Each row has a name. Each question is about the rows just above it.

[148  79 123  91 143 144  98  81 142 117 112 148  75  77 100 119 111  87
 111  83 133 102 143 159 119  84] = tak
[117 103 173 180 129  83 120 103 103 174 171 142 115 116  93 162 173 100
 141 131 134 159 173  98  82 171] = ridi
[141 116 146 151  80 104 180 116  83 158 137 143 119 112 172 168 148 111
 166 124  84 133 137 136 181 142] = livak
[113 114 168 183 101  98 168 120  90 173 159 131 123 123 162 173 169 131
 159 134 100 141 161  94 126 172] = nuvo
What are the next 3 entries after [ 80 104 180 116  83 158 137]?
[143 119 112]
Give the next 3 entries after [131 159 134 100 141].
[161  94 126]
The next 3 entries after [148 111 166 124  84]:
[133 137 136]

[162 136 136 141 125 106 120 107] -> dul
[ 77 115 126 103 127 165 131 154] -> zaku
[138 131 123 136 132 119 132 126] -> pivam
[111 125 119 123 133 138 136 141] -> seron
[160 137 127 145 130 105 128 113] -> didaz
[122 123 150 115 114 139 109 119] -> Rukim
[120 125 134 121 124 136 123 129] -> Gepav
[136 162 136 142 142 116 147 136] -> supab
[179 140 134 151 127  93 122 100] -> pive
[145 132 129 136 128 116 126 119] -> sibad
[100 117 158 100 108 158 102 126] -> dasi
Give the next 3 entries after [123 150].
[115 114 139]
What are the next 3 entries after [127 145]?
[130 105 128]
Give the next 3 entries after [131 123 136].
[132 119 132]
The next 3 entries after [162 136 136]:
[141 125 106]

[143 121 157 104 128 152]  Vumu
[143 121 125 135 114 129]  som
[108 122 113 139 142 112]  nibaz
[118 167  80 155 127  99]  zodu
[134 107 122 100 127 141]  laz
[107 155 137 140 156 116]  Dov
[127 118 166 120 145 140]  Tid
[141 143 108 159 110 114]  Puzap
[113 146 116 128 144 118]  mered
The row with [143 121 125 135 114 129] is
som
The next 3 entries after [107 122]:
[100 127 141]
The next 3 entries after [155 137]:
[140 156 116]
The next 3 entries after [146 116]:
[128 144 118]

[152 154 161 105 101 103 153 113 115 172  99 102 105] = lura
[172 128 128 152 149 140 117 109 112  86 141 141 154] = momar
[158 105 101 103 153 113 115 172 126 128  88  89  93] = dilak
The next 3 entries after [161 105 101 103 153 113 115 172]:
[ 99 102 105]
The next 3 entries after [172 126 128]:
[88 89 93]
The next 3 entries after [152 154 161 105 101 103 153]:
[113 115 172]

[129 127 127 130 128 127 128 127 127] = Torol
[129 127 127 130 128 127 128 129 128] = reni
[127 128 128 128 127 130 127 126 130] = Sasot
[126 129 129 127 127 128 128 129 127] = lus
[127  80  96 100 150  86 127  84 134] = Voram
[129 129 127 127 127 128 129 128 127] = lifeg
Whose row is [126 129 129 127 127 128 128 129 127]?
lus
The row with [129 127 127 130 128 127 128 127 127] is
Torol
Whose row is [129 127 127 130 128 127 128 129 128]?
reni
What are the next 3 entries after [129 129 127 127 128]?
[128 129 127]
The row with [129 129 127 127 127 128 129 128 127] is
lifeg

[ 99 102  88 145 120] : giful
[134 174 150 176 134] : tekin
[158 145 167 117 133] : tasu
[129 165 143 170 141] : pab
[147 142 158 109 125] : sut
[161 161 166 109 131] : vuz
[101 108  96 150 124] : gedop
[155 146 163 107 135] : Kezo
Whose row is [134 174 150 176 134]?
tekin
Whose row is [158 145 167 117 133]?
tasu

[124 116 144 152 113] : livo
[124 116 110 152 113] : vuv
[124 116  98 152 113] : Zuri
The row with [124 116 110 152 113] is
vuv
The row with [124 116 144 152 113] is
livo
Whose row is [124 116  98 152 113]?
Zuri

[ 88 101 120  86]  sir
[ 88 101 120  88]  nuv
[ 88 101 120 112]  Zomi
[119 103 101 125]  vogip
[ 90 113 131 101]  Memid
Whose row is [ 88 101 120 112]?
Zomi
Whose row is [ 90 113 131 101]?
Memid
Whose row is [ 88 101 120  86]?
sir

[127 157  70 128 128 130 128 128 124 128 140] : gifa
[127 133 120 124 129 125 132 117 119 125 137] : zuzev
[127 116 107 128 130 128 130 128 122 127 129] : zut
Which row holds [127 157  70 128 128 130 128 128 124 128 140]?
gifa
Which row holds [127 116 107 128 130 128 130 128 122 127 129]?
zut
Give the next 3 entries after [127 133 120 124 129].
[125 132 117]

[112 150 106 138 128] = Bafi
[134 108  92 108 172] = Suf
[136 135 111 140 144] = ninuk
[ 97 156 130 114  86] = Lemap
[ 93 155 101 124 120] = sar
Where do [136 135 111 140 144] appear?
ninuk
Whose row is [134 108  92 108 172]?
Suf
Which row holds [112 150 106 138 128]?
Bafi
Whose row is [ 97 156 130 114  86]?
Lemap
Where do [ 93 155 101 124 120] appear?
sar

[131 125 149 127 133 124 130 128 128 129 146 139 152 124 123 125 169] : Viled
[122 128 125 109 126 111 128 129 131 127 119 137 125 128 134 138 122] : rak
[121 126 127 131 137 128 128 119 109 125 129 125 111 124 141 132 115] : nafe
[131 125 149 127 133 126 118 128 131 146 110 139 135 131 134 150 131] : Bar
[138 106 164 136 130 137 127 138 144 123 114 133 116 126 145 127 153] : zon
[131 125 149 127 133 124 130 128 128 129 146 139 134 131 130 124 122] : nef
[137 113 147 122 128 131 118 131 135 126 110 139 146 128 130 135 128] : goted
[120 128 157 126 131 128 128 137 121 122 111 124 141 127 123 125 130] : Bebab
The next 3 entries after [126 127 131 137 128 128 119 109 125 129 125 111]:
[124 141 132]
What are the next 3 entries after [131 118 131 135 126 110 139 146 128]?
[130 135 128]
What are the next 3 entries after [125 109]?
[126 111 128]
Give the next 3 entries after [118 128 131 146].
[110 139 135]

[147 130 132 110  74] = Gik
[143 147 141 115  94] = zuvo
[144 154 127 108 100] = Budek
[131 163 133 132  80] = lazil
[148 153 136 104 114] = zefa
[141 153 147 120 103] = kar
[133 162 133 129  81] = sev
Whose row is [148 153 136 104 114]?
zefa
Which row holds [133 162 133 129  81]?
sev
[143 147 141 115  94] is in which row?
zuvo
[141 153 147 120 103] is in which row?
kar
Which row holds [131 163 133 132  80]?
lazil
[147 130 132 110  74] is in which row?
Gik

[130 108 132 132 169 151 124 126 118 126 138  97 156 116 136 114  94 147
 141 144 125 134 109 159 127 119 102 145 140  90 109] : kose
[130 108 132 132 169 151 124 126 118 126 138  97 156 116 136 114  94 147
 141 144 125 134 109 159 127 119 116 154 118 102 103] : denu
[130 108 132 132 169 151 124 126 118 126 147 138 116  97 156  94 114 136
 141 144 125 134 108 152 129 137  95 131 145  87  98] : ripo
[130 108 132 132 169 151 124 126 118 126 147 138 116  97 156  94 114 136
 141 144 125 134 108 152 129 137  95 131 145  87  98] is in which row?
ripo
Which row holds [130 108 132 132 169 151 124 126 118 126 138  97 156 116 136 114  94 147
 141 144 125 134 109 159 127 119 116 154 118 102 103]?
denu

[168 137 112 162 153 160] = tebu
[103  82 152  93 100 104] = Fab
[154 103  81 151 144 106] = ledes
What are the next 3 entries after [168 137]?
[112 162 153]
The next 3 entries after [103  81]:
[151 144 106]

[141 157 171  85  81  93] = ruz
[112 129  93 181 147 165] = sogod
[129 112 176 105 100 139] = tad
[158 157 171 134  90 129] = kizu
[172 103 177  82 169  98] = Dod
[158 181 129 162 130  77] = zipo
[139 179 176 112 166  77] = dap
[152 119 108 117 122  76] = Nusa
Give the next 3 entries after [129  93].
[181 147 165]
Give the next 3 entries after [112 129].
[ 93 181 147]
Give the next 3 entries after [179 176].
[112 166  77]
The row with [141 157 171  85  81  93] is
ruz
What are the next 3 entries after [112 176]?
[105 100 139]

[158  77 143 148] = Bova
[133  76 182 176] = tefu
[144 128 180  88] = Bidet
[137 165 144  81] = figeb
[148  96  96 111] = ruru
[ 83 168 156  72] = fove
Whose row is [133  76 182 176]?
tefu
The row with [144 128 180  88] is
Bidet
Whose row is [137 165 144  81]?
figeb
Whose row is [148  96  96 111]?
ruru
[ 83 168 156  72] is in which row?
fove

[130 141 124 130 114 118 141] = Tupes
[155 132 118 137 122 106 109] = mefin
[125 130 121 123 116 122 128] = zov
[103  79 156 131 118 154 186] = rugos
Give the next 3 entries after [103  79].
[156 131 118]
The next 3 entries after [118 137]:
[122 106 109]
Give the next 3 entries after [124 130].
[114 118 141]
The next 3 entries after [121 123]:
[116 122 128]
What are the next 3 entries after [ 79 156 131]?
[118 154 186]

